Questions about the array below. Counting starts at 1.
1) Find the entry in row 2 and column 1.
2) Find the entry just right of 5884.
3) Find the entry in row 1 and column 3.
4) Find the entry directly below 3603.
5) Find the entry directly below the smallest entry.
6) Find the entry just right of 5999.
7) Find the top-right entry.
8) Find the entry just left of the largest entry.
5855  5824  4342  4769  5884  6373  5999  2296  3960  4574  5855  6646  5407  5713
5206  3943  3355  6271  5650  7553  5405  7131  5105  4546  5206  3629  2040  5160
5065  4568  6439  5629  6157  3562  5580  6587  7410  7723  5065  3848  6524  4312
5239  4593  3354  3880  8181  6252  4393  3291  4306  5036  5239  5260  4374  6180
3874  6007  7154  4772  3920  6196  6162  5276  6210  2262  3874  7026  4452  5425
5466  3178  5694  3603  2996  6761  7426  6673  5385  3891  5466  7556  3936  5266
3333  3850  2761  5104  6663  4068  4399  5839  4931  4249  3333  7154  6783  4484
1) 5206
2) 6373
3) 4342
4) 5104
5) 6524
6) 2296
7) 5713
8) 3880

m =
[[ 38.6  28.8 -54.9  -1.8   9.2  31.8  27.4 -53.7  10.5  25.3  40.6 -35.5
  -37.3 -32.0]
 [ -1.1  -3.0 -40.9 -29.4 -31.2 -56.7  38.9  -1.9  26.2  24.5  18.3   2.3
  -46.9   1.8]
 [ 18.1  32.4 -37.2 -15.3   6.0 -37.4  35.5 -18.5  23.5  35.6  33.9  15.6
  -31.7  21.8]
 [ -2.7 -25.1  16.8  22.5  -8.8  54.2 -37.0  -3.9 -19.2 -32.2 -24.7 -21.4
   24.0 -26.0]
 [ -1.4 -25.2  11.4 -40.0 -59.5 -44.5  26.2  51.3  39.0  22.8  13.9 -17.3
  -21.6 -19.2]
 [ 16.7  -0.3 -68.2  18.5 -19.4   2.2  22.6 -59.1  25.1  22.9  21.8 -13.3
  -52.7  -8.9]
 [  9.4 -16.9  37.2 -18.5 -45.4  12.8  35.1  43.3  24.6  12.8  22.6 -36.3
    7.0 -40.2]
 [ 25.7  15.5  43.6 -21.1  -6.2  18.8  21.7  40.8  16.5  16.4  24.3 -29.6
   19.5 -31.1]
 [ 32.9  19.5  35.9 -20.5   5.6  18.2   8.2  24.5  16.1  13.7  17.7 -34.4
   17.0 -32.2]
 [-32.4  -2.3  43.1 -17.2  13.8 -50.8  -2.8  38.6 -18.4 -18.3 -18.4  31.3
   27.6  27.4]
 [-27.5 -27.8  42.6   3.6  25.8  22.9 -54.4  14.3 -49.8 -50.9 -47.5  -4.1
   34.6  -8.1]
 [  5.4   2.5 -61.3  55.3 -17.8  22.1  22.6 -54.6   6.3  18.6  14.7  22.5
  -38.8  25.1]]
The entry just left of the largest entry is -61.3
The entry just right of -6.2: 18.8
What is the entry just left of -54.9? 28.8
The entry just right of the smallest entry -> 18.5
What is the entry just right of -8.8? 54.2
The entry just left of 18.5 -> -68.2
The 1st entry in reading order is 38.6
The entry just left of 35.6 -> 23.5
The entry just left of the smallest entry: -0.3
What is the third smallest entry? -59.5
The entry just left of 51.3 -> 26.2
The entry just left of 35.9: 19.5
The entry just right of -45.4: 12.8
What is the entry just left of 18.3? 24.5
What is the entry just left of 35.5? -37.4
The entry just left of -27.8: -27.5
The 3rd entry in reading order -> -54.9
The entry just right of 43.6 -> -21.1
What is the 5th entry in reading order? 9.2
The fourth entry in reading order -> -1.8

[[-0.078, -0.072, -0.226, -0.200],
 [-0.141, 0.042, -0.011, -0.058],
 [0.143, 0.077, 0.126, 0.023],
 [0.071, -0.212, 0.097, 0.064],
 [-0.108, -0.016, -0.063, -0.015],
 [-0.076, -0.013, -0.122, -0.053],
 [0.029, 0.099, -0.023, -0.137],
 [0.188, 0.184, -0.061, -0.263]]
Rows and columns are numbered from 1.
The entry directly above 0.188?
A: 0.029
The entry in row 2 and column 2: 0.042
The entry in the top-right corner?
A: -0.200
The entry at row 1, column 2 is -0.072
The entry directly above the smallest entry: -0.137
The entry at row 1, column 3?
A: -0.226
The entry in row 3 and column 1?
A: 0.143
The entry in the top-left corner is -0.078
The entry in the bottom-left corner?
A: 0.188
The entry directly below -0.063?
A: -0.122
The entry in row 3 and column 3?
A: 0.126
The entry at row 3, column 2?
A: 0.077
The entry directly below -0.013?
A: 0.099
The entry in the bottom-right corner?
A: -0.263
The entry at row 2, column 1 -> -0.141
The entry directly above -0.108?
A: 0.071
The entry in row 2 and column 3?
A: -0.011
The entry directly below 0.064?
A: -0.015
The entry just left of 0.064 is 0.097

x =
-1	18	20	-22	6	3	-10	1	23	-1	5	7	10	3
-1	29	-3	-34	3	9	-16	2	29	-2	4	14	17	7
-7	25	-18	-35	11	-12	-2	1	35	0	12	-4	20	-19
-9	-24	-5	-29	-2	21	8	18	1	-29	-1	26	1	7
7	7	6	27	2	-7	-6	-10	-8	18	-5	-16	-11	8
-5	-11	-6	-18	4	10	9	11	7	-12	3	8	2	6
-15	5	13	-14	-14	27	-20	12	-18	-23	-37	34	-11	6
-9	17	8	-18	-3	16	-5	8	3	-4	-17	10	0	7
Rows and columns are numbered from 1.
The top-right entry: 3
Read off the smallest entry.
Answer: -37
The entry at row 1, column 3: 20
The entry directly above the largest entry: 29
Read off the entry in the top-left corner.
Answer: -1
Read off the entry at row 1, column 2.
Answer: 18
The entry in row 2 and column 2 is 29
Read off the entry at row 2, column 1.
Answer: -1
Read off the entry at row 3, column 1.
Answer: -7
Read off the bottom entry of the column that holds the largest entry.
Answer: 3
The entry in the bottom-left corner is -9
The bottom-right entry: 7
The entry just left of the largest entry: 1
The entry just right of the smallest entry -> 34
The entry just right of the largest entry: 0
The entry directly below the smallest entry is -17
Read off the top entry of the column that holds the largest entry.
Answer: 23
The entry in row 2 and column 3 is -3

Questions about the matrix below.
1) Find the top-left entry.
2) Find the bottom-right entry.
3) Find the entry in the bottom-left corner.
4) Find the entry just right of the smallest entry.
5) Find the entry just left of 105.
61	52	150	92	206	95	105	120	54
187	86	82	195	127	167	139	82	195
1) 61
2) 195
3) 187
4) 150
5) 95
